Here is a tiny trained network, its code and every weight. The questions are about switching its units off for an input and a class, where a switched-off unit gives its printed mean instead of its output.

import numpy as np


def w(rows, s, z=0):
    codes = np.array(rows[::2]) - 128.0
    scale = np.full(codes.shape[1], s)
    scale[-1] = z or s
    return codes * scale


def f(y):
    return np.maximum(y, 0)


def log_softmax(a):
    a = a - a.max(-1, keepdims=True)
    return a - np.log(np.exp(a).sum(-1, keepdims=True))


def net(x, mask):
    res = np.array(x, float).reshape(1, 4) / 4 @ E
    y = f(res @ A[0][:, :-1].T + A[0][:, -1])
    res = res + np.where(mask, y, B[0][:, -1]) @ B[0][:, :-1]
    return log_softmax(res[-1] @ U[:, :-1].T + U[:, -1])


A, B = {}, {}
E = w([
[79,182,53,104,213,246],'x0',
[56,123,178,207,183,165],'x1',
[108,201,189,136,6,208],'x2',
[182,186,176,191,223,162],'x3',
],0.012)
A[0] = w([
[93,134,99,209,193,135,139],'neuron 0',
[131,130,169,144,107,170,148],'neuron 1',
[129,107,108,59,131,222,249],'neuron 2',
[71,115,167,191,32,110,249],'neuron 3',
[113,176,142,192,130,183,178],'neuron 4',
[81,156,170,162,134,199,202],'neuron 5',
[186,89,110,76,176,126,240],'neuron 6',
[169,75,102,47,52,96,237],'neuron 7',
[108,93,56,91,142,158,253],'neuron 8',
[157,178,184,166,131,158,219],'neuron 9',
[235,113,190,204,253,60,222],'neuron 10',
[111,90,90,90,187,135,42],'neuron 11',
[78,104,193,118,101,89,212],'neuron 12',
[143,133,77,71,139,128,217],'neuron 13',
[135,157,166,232,47,153,195],'neuron 14',
[134,149,56,101,74,184,216],'neuron 15',
[97,97,165,138,55,160,245],'neuron 16',
[104,103,125,185,186,158,166],'neuron 17',
[212,112,145,118,148,135,157],'neuron 18',
],0.013,0.0031)
B[0] = w([
[116,67,188,193,170,97,198],'neuron 0',
[196,210,183,102,79,142,162],'neuron 1',
[77,230,115,147,151,141,195],'neuron 2',
[169,112,80,156,29,199,213],'neuron 3',
[150,158,196,141,154,153,187],'neuron 4',
[168,195,193,173,168,203,193],'neuron 5',
[110,65,120,94,178,16,195],'neuron 6',
[112,56,147,57,86,203,235],'neuron 7',
[33,136,108,116,148,164,198],'neuron 8',
[208,231,144,133,160,127,184],'neuron 9',
[183,98,60,151,161,71,252],'neuron 10',
[51,121,134,137,64,113,187],'neuron 11',
[167,61,125,197,2,144,185],'neuron 12',
[63,131,103,70,184,82,182],'neuron 13',
[212,164,178,96,66,165,202],'neuron 14',
[37,191,69,106,149,117,190],'neuron 15',
[177,150,76,149,50,148,192],'neuron 16',
[115,47,205,239,186,119,190],'neuron 17',
[154,135,107,105,134,99,165],'neuron 18',
],0.0078,0.02)
U = w([
[16,177,90,81,138,135,159],'0',
[124,139,197,217,197,186,93],'1',
[186,135,80,141,167,57,171],'2',
[85,103,145,180,149,80,57],'3',
[150,111,125,150,51,141,254],'4',
[86,101,150,8,125,120,66],'5',
[154,202,184,112,113,145,2],'6',
],0.012,0.0019)

Each question gives the input, the list of numbers given to net, and the class t.
The units are the neurons (one row each of A and B). Each row of codes is followed by its name. A weight is (code - 128) times the scale printed after its matrix; where a second scale follows, it is the last column's (A, B and U).
mask holds one flag per neuron, in row order. A switched-off neuron (its flag False) gives its mean, the last column of its row in B, instead of its output. The means were averaged over made-up inputs and are rounded, as every weight is.
A unit's drop is (log p(t) with every unit on - log p(t) with that unit switched off) / (log p(t) with every unit on - log p(t) with every unit switched off).
The circuit of an input: a set's keep is (log p(t) with only the set's units on - log p(t) with every unit switched off) / (log p(t) with every unit on - log p(t) with every unit switched off). Starting from the 12 units with the biggest drops (on a tie, the unit counted first), units are removed one at a time, each time the one whose removal leaves the highest keep (on an exact tie, the one counted first), for as long as the keep stays at least 0.8.
units of the circuit, in order: the units of the circuit, biggest drop first
k most important neurons: the k neurons with the biggest drops, biggest first
drop when u is switched off: that unit's drop, to one decimal
input [2,4,7,3], class 6: units of the circuit, in order -> [neuron 14]
input [1,-3,-7,-6], class 5: 2 most important neurons -> [neuron 7; neuron 6]
input [1,-1,2,1], class 6: 2 most important neurons -> [neuron 17; neuron 0]
input [2,-4,-6,-5], class 0: 3 most important neurons -> [neuron 8; neuron 14; neuron 11]
input [6,2,7,1], class 6: 2 most important neurons -> [neuron 1; neuron 14]
input [1,-2,-3,0], class 5: 2 most important neurons -> [neuron 15; neuron 2]
input [-8,1,0,6], class 2: 2 most important neurons -> [neuron 10; neuron 7]
input [3,6,2,-6], class 1: 2 most important neurons -> [neuron 5; neuron 7]
input [7,-1,-8,7], class 3: drop when neuron 17 is switched off -> 0.2
input [2,1,6,0], class 6: drop when neuron 15 is switched off -> 0.0
input [2,1,-7,6], class 2: drop when neuron 7 is switched off -> 0.1
input [-2,-4,1,-5], class 5: drop when neuron 7 is switched off -> 0.7
